Read these off the grid that follows. Counting starts at 1.
1) The bottom-right entry?
2) The minimum?
3) The entry in row 1 and column 2?
4) The entry at row 3, column 2?
5) The entry in row 1 and column 3?
6) The top-left entry?
7) The entry at row 2, column 2?
8) The entry in the top-right corner?
[[  5   3 -11  -6 -17   2  40]
 [-11 -11 -17  -1  -5  -3  31]
 [  2   4 -13  -5 -21   0  39]
 [ -2 -16 -24   8 -18   6  43]
 [  8   4 -12  -1  -3  -3  43]
 [  2   5 -15  -4 -22  -2  40]]
1) 40
2) -24
3) 3
4) 4
5) -11
6) 5
7) -11
8) 40

a =
[[-45 -16 -32  20  24  33   6  -9  36  21 -30  45 -10]
 [-42 -14 -31  20  23  34   6  -8  34  21 -30  45 -12]
 [-45 -16 -32  20  24  33   6  -9  36  21 -30  45 -10]
 [-42 -14 -31  20  23  34   6  -8  34  21 -30  45 -12]
 [-26   9 -42  23  14  46   7 -14  11  32 -22  37 -21]
 [-45 -16 -32  20  24  33   6  -9  36  21 -30  45 -10]
 [-21  13 -39  22  10  46   6 -12   6  32 -21  34 -24]
 [-26   9 -42  23  14  46   7 -14  11  32 -22  37 -21]
 [-21  13 -39  22  10  46   6 -12   6  32 -21  34 -24]
 [-26   9 -42  23  14  46   7 -14  11  32 -22  37 -21]
 [-21  13 -39  22  10  46   6 -12   6  32 -21  34 -24]
 [-21  13 -39  22  10  46   6 -12   6  32 -21  34 -24]
 [-42 -14 -31  20  23  34   6  -8  34  21 -30  45 -12]
 [-42 -14 -31  20  23  34   6  -8  34  21 -30  45 -12]
 [-26   9 -42  23  14  46   7 -14  11  32 -22  37 -21]
 [-45 -16 -32  20  24  33   6  -9  36  21 -30  45 -10]]
Rows and columns are numbered from 1.
The top-right entry -> -10
The entry in row 1 and column 2 -> -16
The entry in the bottom-left corner is -45
The entry at row 1, column 3 -> -32
The top-left entry is -45
Give the entry in row 3 and column 1.
A: -45
The entry at row 2, column 1 -> -42
Give the entry at row 3, column 2.
A: -16
The entry in row 3 and column 3: -32
Give the entry at row 2, column 2.
A: -14
The entry in the bottom-right corner: -10
The entry at row 2, column 3 -> -31

X =
array([[  5,  -6,  -9, -11,  -8, -25,   7, -11,  -4, -21, -21,   1,   4,
        -43,  -9, -22],
       [ -1,  -1,  -2,  -3,  -2,   2,  -2,  -3,  -1,   7,  -5,  -1,  -5,
          7,  -2,  -5],
       [ 12,   8,  11,  13,  10, -12,  23,  13,   5, -11,  24,  -1,  15,
        -18,  10,  25],
       [ -3,  -8, -11, -14, -10,  -5,  -8, -14,  -4,   1, -25,   0,  -9,
         -6, -11, -26],
       [ -3,  -6,  -9, -11,  -8,  -6,  -8, -11,  -4,  -4, -20,  -1,  -7,
         -7,  -9, -22],
       [  2,   3,   4,   5,   4,   0,   3,   5,   2,  -4,   9,  -3,   3,
          4,   4,   9],
       [  5,   6,   9,  11,   8,   5,   9,  11,   4,   0,  20,  -1,   7,
          2,   8,  21],
       [ -1,   3,   4,   5,   4,  10,  -4,   5,   2,   9,   9,  -3,  -3,
         24,   4,   9],
       [-10,  -8, -11, -14, -10,  12, -22, -14,  -5,  15, -25,  -2, -17,
         25, -11, -26],
       [  4,   9,  13,  16,  12,  14,   8,  16,   5,   9,  29,  -2,   6,
         19,  13,  32],
       [  0,  -8, -12, -15, -11, -20,  -3, -14,  -5, -19, -27,  -1,   0,
        -29, -11, -29],
       [ -5,  -2,  -3,  -3,  -2,  14, -14,  -3,  -1,  15,  -6,  -1, -11,
         27,  -3,  -6],
       [  3,   2,   3,   3,   2,   2,   6,   3,   1,   8,   6,   0,   0,
          2,   2,   6]])
What is the maximum?
Answer: 32
What is the entry just left of the smallest entry?
Answer: 4
What is the entry just right of the smallest entry?
Answer: -9

Questions about the table below.
1) Read off the bottom-right entry.
2) Read off the entry in the top-left corner.
3) Read off the top-right entry.
4) Read off the second entry on the main diagonal.
5) Read off the entry just left of 0.
6) Read off the entry in the bottom-left corner.
7) Read off the largest entry in the last column.
8) Read off the entry just left of -15.
[[ -8  -3  -9 -15  -1  -1 -18  -6 -16  -8]
 [ 21   7  29  39  -1   1  44  17  42  22]
 [ 13   4  -9  24   0  15 -20  10  25  13]]
1) 13
2) -8
3) -8
4) 7
5) 24
6) 13
7) 22
8) -9

Questions about the grid below. Indices start at 1.
1) Read off the entry in row 3 and column 1.
2) Read off the entry in row 1 and column 3.
3) Read off the top-left entry.
4) Read off the entry at row 1, column 2.
5) Read off the bottom entry of the column that holds the largest entry.
6) Read off the entry directly below 622.
7) Read off the entry just right of 819.
8) Read off the entry directly above the largest entry.
[[790 512 570 849 766 550 912 668 592 342 771 949 837 683 293]
 [664 794 706 665 734 755 673 660 698 745 635 646 651 661 661]
 [645 738 813 633 687 751 580 740 684 813 655 622 642 641 742]
 [687 670 458 698 645 691 784 683 606 640 731 787 724 630 607]
 [781 490 577 840 730 584 951 747 578 401 782 938 819 595 207]
 [700 671 871 690 756 593 740 697 673 598 682 748 656 614 641]]
1) 645
2) 570
3) 790
4) 512
5) 740
6) 787
7) 595
8) 784

M =
[[ 17  -6   1 -13  12 -28  13   2  21 -32 -19 -30  24  41  22]
 [  8  -4  25 -22   0 -14  22  41  18  18 -31 -30   9 -41  21]
 [  1  -1   5  -3  -1  -4   2   3   3   1  -3  -2   1  -6   2]]
Counting starts at 1.
The entry in row 3 and column 1 is 1
Which number is the entry at row 2, column 3?
A: 25
Which number is the minimum?
A: -41
Which number is the bottom-right entry?
A: 2
Which number is the entry in row 1 and column 2?
A: -6
The entry in row 1 and column 1 -> 17
Which number is the entry in row 2 and column 1?
A: 8
The entry at row 3, column 2: -1
The entry just right of 12 -> -28
The entry directly above the centre entry is 2
Which number is the top entry of the column that holds the smallest entry?
A: 41
The top-right entry: 22
The entry directly above 25: 1
The entry just left of the centre entry is 22
The entry just right of the smallest entry is 21
Which number is the entry just left of 12?
A: -13
The entry just right of 8 -> -4
The entry just right of the centre entry: 18

Read these off the array that follows.
1) Give the entry just left of the smallest entry.
2) Give the entry just left of -2.415.
3) Give the entry just left of -7.983.
[[-11.275, -5.187, -0.523, 10.728, -10.668, 0.527, -7.627, 17.738, -3.579, -11.165, -5.124], [-1.650, 5.635, 2.988, 7.895, 8.808, -1.095, 0.348, 19.381, 4.745, 9.568, 5.776], [-0.405, -7.356, -1.229, -7.983, -14.884, 1.348, 0.994, -15.817, -5.238, -16.000, -7.515], [8.767, -0.368, 1.020, -6.307, -2.156, 1.144, 5.308, -16.678, 0.129, -2.415, -0.420]]
1) 5.308
2) 0.129
3) -1.229

Questions about the array below.
1) Which number is the entry in the top-right corner?
2) Which number is the largest entry in the first column?
3) Which number is the bottom-right entry?
4) Which number is the bottom-left entry?
5) Which number is the entry directly above the smallest entry?
6) Which number is the 2nd smallest entry?
7) Which number is the top-left entry?
8) Which number is the smallest entry in the last row?
-4,-15,4,12,3
-36,-27,-7,3,-16
-12,-3,-38,-6,-18
14,18,-2,-26,5
15,-7,-15,-12,-25
-3,-45,-4,12,-14
5,-16,14,-4,22
1) 3
2) 15
3) 22
4) 5
5) -7
6) -38
7) -4
8) -16

Questions about the matrix below.
1) Report the entry in the top-right corner.
2) Report the third smallest entry.
3) Report the last entry, reading row by row.
4) Report the entry just right of -34.
5) Report the bottom-left entry.
6) Report the largest entry.
7) Report the largest entry in the last row.
8) Report the entry just right of the smallest entry.
[[-34  25  -9 -27   7   2]
 [  2  -4  41  26   8 -15]
 [ 18 -35  -4 -17  26 -11]
 [-36  35   8  -8  -1   0]
 [-19 -24  29   5  29  -5]
 [-11  23  37   5   8 -23]]
1) 2
2) -34
3) -23
4) 25
5) -11
6) 41
7) 37
8) 35
